Below is a small trained network, with its code and all its weights. Each question gives an input and a class and asks what happens when units are switched off, that is, made to give their printed mean instead of their output.

import numpy as np


def w(rows, s, z=0):
    codes = np.array(rows[::2]) - 128.0
    scale = np.full(codes.shape[1], s)
    scale[-1] = z or s
    return codes * scale


def f(y):
    return np.maximum(y, 0)


def log_softmax(a):
    a = a - a.max(-1, keepdims=True)
    return a - np.log(np.exp(a).sum(-1, keepdims=True))


def net(x, mask):
    res = np.array(x, float).reshape(1, 4) / 4 @ E
    y = f(res @ A[0][:, :-1].T + A[0][:, -1])
    res = res + np.where(mask, y, B[0][:, -1]) @ B[0][:, :-1]
    return log_softmax(res[-1] @ U[:, :-1].T + U[:, -1])


A, B = {}, {}
E = w([
[115,57,101,44,112,128,46,188,128],'x0',
[107,99,166,89,114,158,177,158,114],'x1',
[155,226,45,97,98,181,148,186,206],'x2',
[213,161,138,3,148,49,129,140,90],'x3',
],0.011)
A[0] = w([
[156,153,201,88,155,2,116,159,130,5],'neuron 0',
[158,61,238,117,134,145,75,63,39,29],'neuron 1',
[181,210,196,115,169,137,226,10,146,88],'neuron 2',
[178,191,141,18,151,44,162,99,110,94],'neuron 3',
[116,91,106,48,114,177,30,83,118,50],'neuron 4',
[157,60,108,104,128,117,97,180,161,62],'neuron 5',
[148,72,210,172,156,73,80,94,37,12],'neuron 6',
],0.0076,0.002)
B[0] = w([
[55,148,62,206,124,141,12,67,163,207],'neuron 0',
[158,128,103,106,117,178,158,166,111,232],'neuron 1',
[114,180,174,155,205,42,135,156,44,244],'neuron 2',
[71,34,155,142,152,255,86,154,253,255],'neuron 3',
[106,157,163,75,212,59,125,80,40,187],'neuron 4',
[123,90,118,76,242,3,160,132,53,178],'neuron 5',
[211,222,16,164,106,186,140,145,158,236],'neuron 6',
],0.0082,0.0089)
U = w([
[32,32,125,209,119,178,113,122,226,253],'0',
[104,161,153,108,218,1,166,141,91,46],'1',
[236,171,46,93,91,170,178,221,214,64],'2',
],0.0093,0.0014)

Each question gives the input, the list of numbers given to net, and the class t.
The units are the neurons (one row each of A and B). Each row of codes is followed by its name. A weight is (code - 128) times the scale printed after its matrix; where a second scale follows, it is the last column's (A, B and U).
mask holds one flag per neuron, in row order. A switched-off neuron (its flag False) gives its mean, the last column of its row in B, instead of its output. The means were averaged over made-up inputs and are rounded, as every weight is.
A unit's drop is (log p(t) with every unit on - log p(t) with that unit switched off) / (log p(t) with every unit on - log p(t) with every unit switched off).
The circuit of an input: a set's keep is (log p(t) with only the set's units on - log p(t) with every unit switched off) / (log p(t) with every unit on - log p(t) with every unit switched off). Starting from all 7 units, units are removed one at a time, each time the one whose removal leaves the highest keep (on an exact tie, the one counted first), for as long as the keep stays at least 0.8.
circuit, biggest first: the units of the circuit, biggest drop first
most important unit: the unit with the biggest drop
top k neurons: the k neurons with the biggest drops, biggest first
drop of u: that unit's drop, to one decimal
input [-7,-5,-6,-6], class 1: top 3 neurons : (neuron 3; neuron 2; neuron 0)
input [1,4,-8,-3], class 2: top neuron : (neuron 6)
input [7,2,0,7], class 0: top 3 neurons : (neuron 3; neuron 0; neuron 2)
input [-2,-1,3,3], class 0: circuit, biggest first : (neuron 6; neuron 3)
input [0,5,8,8], class 0: circuit, biggest first : (neuron 3; neuron 6)
input [6,0,1,-4], class 1: top 3 neurons : (neuron 3; neuron 4; neuron 5)
input [2,-4,-4,-1], class 2: top 2 neurons : (neuron 6; neuron 2)
input [5,-2,0,-4], class 1: top 2 neurons : (neuron 3; neuron 4)
input [6,6,-7,0], class 2: top 2 neurons : (neuron 6; neuron 1)
input [5,3,4,4], class 1: top 2 neurons : (neuron 5; neuron 4)
input [-3,-8,-3,7], class 0: top 2 neurons : (neuron 3; neuron 0)
input [-6,-2,-7,-4], class 2: circuit, biggest first : (neuron 6; neuron 1)
input [-5,0,-4,5], class 0: top 2 neurons : (neuron 3; neuron 0)
input [-4,7,4,-2], class 1: most important unit : neuron 3
input [7,5,7,8], class 0: circuit, biggest first : (neuron 3; neuron 0)
input [7,6,-1,8], class 0: top 3 neurons : (neuron 3; neuron 0; neuron 2)
input [4,7,-5,-3], class 2: circuit, biggest first : (neuron 6; neuron 1; neuron 3)
input [-8,-1,-8,-4], class 1: top 2 neurons : (neuron 2; neuron 3)
input [5,0,-8,-4], class 2: circuit, biggest first : (neuron 6; neuron 1)
input [-2,-4,-8,0], class 2: most important unit : neuron 6
input [-6,3,6,1], class 1: top 2 neurons : (neuron 2; neuron 6)
input [-3,-3,1,3], class 0: circuit, biggest first : (neuron 3; neuron 6)
input [1,7,-7,5], class 2: drop of neuron 1 : 0.3
input [0,3,-8,2], class 2: drop of neuron 6 : 0.4
input [3,-3,-4,-3], class 2: drop of neuron 6 : 0.3
